What each symbol does to the nodes:
q: z504->z643, z533->z540, z969->z307, z520->z315, z605->z41, z840->z533, z369->z969, z466->z960, z13->z167, z757->z100, z431->z840, z643->z249, z932->z431, z249->z342, z994->z466, z595->z40, z414->z446, z218->z520, z882->z218, z40->z937, z167->z566, z127->z492, z221->z175, z342->z99, z846->z707, z315->z284, z100->z259, z259->z595, z284->z221, z463->z504, z94->z515, z960->z463, z540->z757, z722->z900, z858->z269, z269->z369, z580->z932, z99->z359, z492->z353, z307->z414, z707->z605, z353->z994, z446->z846, z359->z580, z900->z94, z41->z882, z937->z127, z515->z858, z566->z722, z175->z13
c: z504->z315, z533->z307, z969->z540, z520->z643, z605->z359, z840->z414, z369->z757, z466->z175, z13->z994, z757->z369, z431->z446, z643->z520, z932->z846, z249->z218, z994->z13, z595->z515, z414->z840, z218->z249, z882->z342, z40->z94, z167->z353, z127->z722, z221->z960, z342->z882, z846->z932, z315->z504, z100->z269, z259->z858, z284->z463, z463->z284, z94->z40, z960->z221, z540->z969, z722->z127, z858->z259, z269->z100, z580->z707, z99->z41, z492->z566, z307->z533, z707->z580, z353->z167, z446->z431, z359->z605, z900->z937, z41->z99, z937->z900, z515->z595, z566->z492, z175->z466
u: z504->z463, z533->z840, z969->z369, z520->z218, z605->z707, z840->z431, z369->z269, z466->z994, z13->z175, z757->z540, z431->z932, z643->z504, z932->z580, z249->z643, z994->z353, z595->z259, z414->z307, z218->z882, z882->z41, z40->z595, z167->z13, z127->z937, z221->z284, z342->z249, z846->z446, z315->z520, z100->z757, z259->z100, z284->z315, z463->z960, z94->z900, z960->z466, z540->z533, z722->z566, z858->z515, z269->z858, z580->z359, z99->z342, z492->z127, z307->z969, z707->z846, z353->z492, z446->z414, z359->z99, z900->z722, z41->z605, z937->z40, z515->z94, z566->z167, z175->z221

In the rows, 72 stands for zero.

The rows follow the links: the fewer symbols apart two nodes are, the more alike their rows tend to be.

Each row is also shifted at random along 3 hidden directions that mean nothing.

Each row, then its node:
[91, 67, 75, 78, 73, 75, 60, 65, 76, 73, 66, 60, 69, 62, 68, 77, 75, 66, 72, 70, 87, 86, 72, 75, 63, 66, 77, 68, 77, 65, 81, 68, 83, 65, 67, 77, 81, 77, 63, 76, 69, 71, 67, 71, 68, 74, 75, 73] -> z369
[68, 79, 71, 71, 77, 65, 77, 76, 60, 74, 77, 89, 73, 77, 78, 74, 65, 72, 65, 74, 69, 66, 76, 69, 80, 74, 59, 74, 67, 81, 73, 74, 65, 79, 67, 65, 69, 74, 71, 56, 72, 65, 72, 66, 81, 64, 66, 72] -> z431
[112, 74, 81, 91, 91, 56, 72, 73, 60, 82, 62, 80, 71, 73, 81, 77, 64, 65, 59, 78, 75, 76, 71, 59, 72, 66, 71, 75, 78, 84, 84, 78, 67, 79, 63, 73, 75, 85, 70, 60, 63, 73, 76, 62, 71, 66, 63, 69] -> z757
[54, 54, 76, 102, 83, 74, 83, 82, 77, 54, 72, 74, 78, 75, 61, 73, 79, 74, 88, 59, 58, 61, 71, 76, 72, 73, 71, 73, 74, 72, 68, 70, 74, 67, 85, 74, 69, 60, 83, 90, 74, 64, 66, 76, 65, 74, 86, 87] -> z504
[54, 78, 76, 68, 68, 73, 57, 60, 80, 82, 64, 56, 63, 59, 75, 71, 71, 70, 65, 75, 85, 92, 70, 66, 68, 66, 84, 66, 79, 65, 75, 77, 81, 68, 65, 84, 78, 83, 64, 75, 70, 82, 75, 75, 70, 80, 60, 65] -> z40
[55, 71, 79, 78, 73, 80, 60, 75, 86, 72, 69, 58, 68, 54, 70, 64, 69, 71, 80, 60, 75, 84, 68, 64, 81, 75, 86, 66, 70, 57, 55, 81, 80, 65, 74, 86, 77, 79, 66, 80, 90, 80, 75, 85, 76, 74, 62, 76] -> z127
[59, 72, 70, 79, 74, 68, 82, 79, 71, 62, 75, 83, 74, 83, 72, 63, 73, 80, 77, 68, 51, 56, 72, 72, 78, 76, 68, 76, 75, 77, 72, 76, 64, 74, 81, 73, 62, 62, 87, 80, 69, 72, 72, 79, 75, 75, 75, 82] -> z218
[60, 74, 66, 67, 72, 70, 83, 74, 62, 67, 79, 88, 76, 85, 74, 73, 75, 75, 72, 74, 66, 60, 77, 79, 72, 74, 59, 77, 68, 81, 78, 67, 66, 76, 73, 64, 69, 64, 76, 67, 64, 62, 69, 66, 76, 67, 77, 76] -> z359
[45, 73, 66, 73, 66, 67, 71, 65, 79, 63, 72, 72, 67, 84, 71, 70, 84, 80, 75, 70, 62, 65, 70, 81, 66, 65, 71, 73, 85, 69, 89, 72, 73, 67, 75, 80, 67, 60, 84, 91, 54, 71, 67, 81, 68, 84, 76, 85] -> z41
[40, 77, 63, 53, 61, 81, 78, 78, 70, 64, 84, 85, 77, 79, 73, 69, 73, 77, 76, 69, 66, 60, 76, 82, 80, 80, 60, 72, 61, 71, 64, 69, 68, 74, 74, 63, 67, 65, 74, 65, 76, 64, 68, 75, 81, 68, 79, 78] -> z99
[108, 65, 76, 84, 77, 72, 69, 74, 81, 74, 67, 57, 73, 65, 67, 73, 75, 69, 78, 72, 73, 78, 70, 68, 66, 70, 86, 72, 77, 67, 70, 75, 77, 66, 77, 79, 73, 76, 74, 84, 77, 80, 75, 76, 65, 79, 76, 70] -> z492
[74, 69, 69, 74, 64, 80, 63, 66, 82, 62, 73, 64, 69, 76, 68, 71, 80, 77, 80, 63, 69, 71, 72, 82, 70, 70, 73, 67, 79, 65, 80, 69, 79, 63, 75, 82, 70, 65, 77, 87, 65, 69, 67, 84, 70, 80, 78, 86] -> z846
[70, 75, 75, 73, 78, 63, 74, 68, 62, 86, 68, 71, 76, 70, 77, 82, 69, 64, 60, 87, 86, 83, 73, 66, 64, 66, 75, 75, 73, 79, 81, 69, 72, 79, 65, 67, 78, 83, 64, 61, 66, 77, 77, 56, 65, 68, 69, 55] -> z722
[75, 69, 77, 74, 75, 77, 60, 66, 72, 77, 67, 63, 70, 56, 72, 81, 69, 65, 70, 71, 88, 88, 73, 70, 68, 67, 76, 66, 72, 67, 73, 71, 80, 69, 65, 76, 83, 81, 60, 68, 77, 72, 72, 69, 69, 69, 68, 68] -> z858
[58, 82, 64, 50, 63, 66, 77, 61, 62, 74, 79, 81, 71, 88, 77, 77, 78, 74, 63, 86, 76, 67, 74, 82, 65, 67, 59, 74, 75, 83, 90, 65, 66, 77, 68, 62, 71, 68, 73, 64, 55, 65, 71, 63, 71, 69, 77, 66] -> z580
[49, 61, 70, 79, 67, 80, 75, 77, 82, 59, 76, 67, 76, 70, 64, 69, 79, 76, 86, 63, 65, 68, 71, 79, 72, 74, 74, 71, 71, 64, 63, 71, 76, 64, 81, 74, 70, 61, 78, 88, 78, 69, 69, 78, 69, 77, 82, 81] -> z463

From each start, follow one symbol. Which node do you reach?
Answer with the node's name.
[75, 75, 73, 78, 83, 50, 84, 64, 57, 85, 65, 73, 77, 88, 79, 86, 76, 67, 55, 96, 75, 73, 71, 71, 55, 59, 71, 80, 82, 92, 100, 68, 62, 82, 68, 63, 72, 76, 77, 67, 46, 77, 77, 53, 56, 73, 75, 52]
u -> z175
[104, 67, 66, 58, 58, 83, 72, 68, 84, 73, 76, 58, 76, 72, 64, 73, 80, 76, 82, 75, 74, 72, 69, 85, 61, 74, 80, 73, 70, 63, 65, 67, 75, 67, 79, 72, 72, 68, 76, 84, 77, 78, 72, 80, 67, 82, 88, 66]
u -> z994
[83, 81, 76, 71, 77, 62, 62, 61, 67, 89, 65, 68, 66, 68, 81, 75, 68, 69, 58, 81, 85, 85, 73, 63, 67, 64, 75, 70, 79, 78, 85, 76, 73, 77, 61, 76, 76, 84, 67, 63, 63, 78, 74, 67, 70, 72, 59, 63]
u -> z757
[90, 84, 67, 46, 64, 71, 83, 72, 62, 88, 78, 78, 79, 74, 80, 75, 67, 68, 63, 88, 79, 73, 75, 70, 72, 76, 71, 79, 60, 79, 63, 70, 62, 86, 70, 57, 73, 79, 65, 53, 78, 80, 81, 62, 78, 65, 71, 49]
c -> z353
[99, 59, 78, 93, 79, 73, 72, 77, 84, 68, 65, 60, 76, 65, 64, 73, 77, 71, 82, 67, 70, 76, 68, 70, 68, 70, 81, 70, 75, 66, 65, 76, 78, 66, 80, 78, 73, 70, 76, 87, 78, 77, 75, 79, 64, 78, 78, 74]
q -> z994
[66, 67, 77, 83, 73, 76, 55, 63, 80, 71, 67, 58, 66, 63, 67, 78, 78, 69, 74, 65, 84, 87, 70, 74, 63, 64, 77, 65, 80, 62, 82, 69, 86, 61, 67, 85, 80, 75, 65, 82, 66, 68, 67, 77, 65, 77, 71, 79]
c -> z540
[48, 53, 80, 120, 91, 56, 74, 73, 75, 54, 59, 71, 68, 83, 66, 75, 80, 74, 76, 62, 53, 66, 68, 70, 63, 60, 70, 74, 94, 78, 99, 74, 76, 63, 76, 86, 67, 61, 93, 100, 44, 63, 65, 79, 56, 82, 76, 95]
c -> z359
[57, 70, 84, 89, 78, 71, 59, 68, 82, 76, 61, 56, 65, 59, 71, 71, 71, 68, 70, 67, 79, 87, 70, 62, 70, 66, 84, 67, 80, 65, 73, 79, 81, 66, 71, 86, 77, 81, 68, 82, 72, 78, 73, 77, 66, 78, 63, 73]
u -> z40
[92, 67, 71, 78, 68, 76, 62, 66, 82, 64, 72, 63, 68, 73, 66, 71, 79, 74, 78, 65, 73, 74, 71, 81, 67, 68, 73, 68, 79, 65, 80, 69, 79, 62, 73, 81, 72, 66, 75, 85, 65, 69, 66, 80, 68, 79, 78, 84]
u -> z414
[67, 78, 75, 60, 70, 69, 64, 58, 68, 88, 67, 60, 70, 66, 75, 84, 74, 66, 58, 86, 97, 90, 73, 73, 55, 62, 76, 68, 75, 72, 88, 65, 77, 73, 63, 72, 84, 84, 58, 65, 62, 78, 75, 60, 62, 72, 68, 53]
u -> z900
[47, 77, 81, 81, 79, 71, 60, 70, 77, 79, 64, 64, 62, 58, 76, 68, 66, 69, 67, 67, 79, 87, 68, 59, 77, 70, 81, 66, 78, 67, 69, 82, 77, 69, 65, 83, 78, 84, 64, 69, 77, 80, 74, 76, 73, 72, 57, 72]
u -> z259
[91, 67, 63, 62, 64, 72, 85, 72, 69, 65, 81, 77, 81, 88, 69, 78, 81, 78, 77, 79, 67, 59, 73, 88, 64, 73, 65, 78, 71, 78, 80, 62, 68, 75, 80, 61, 68, 62, 80, 76, 61, 68, 70, 69, 66, 74, 90, 69]
q -> z342
[70, 85, 60, 44, 60, 67, 85, 70, 65, 79, 80, 79, 75, 88, 79, 71, 74, 75, 64, 88, 68, 60, 74, 77, 70, 74, 70, 78, 71, 81, 75, 70, 61, 83, 73, 64, 66, 68, 80, 66, 63, 80, 78, 68, 72, 75, 75, 57]
q -> z221
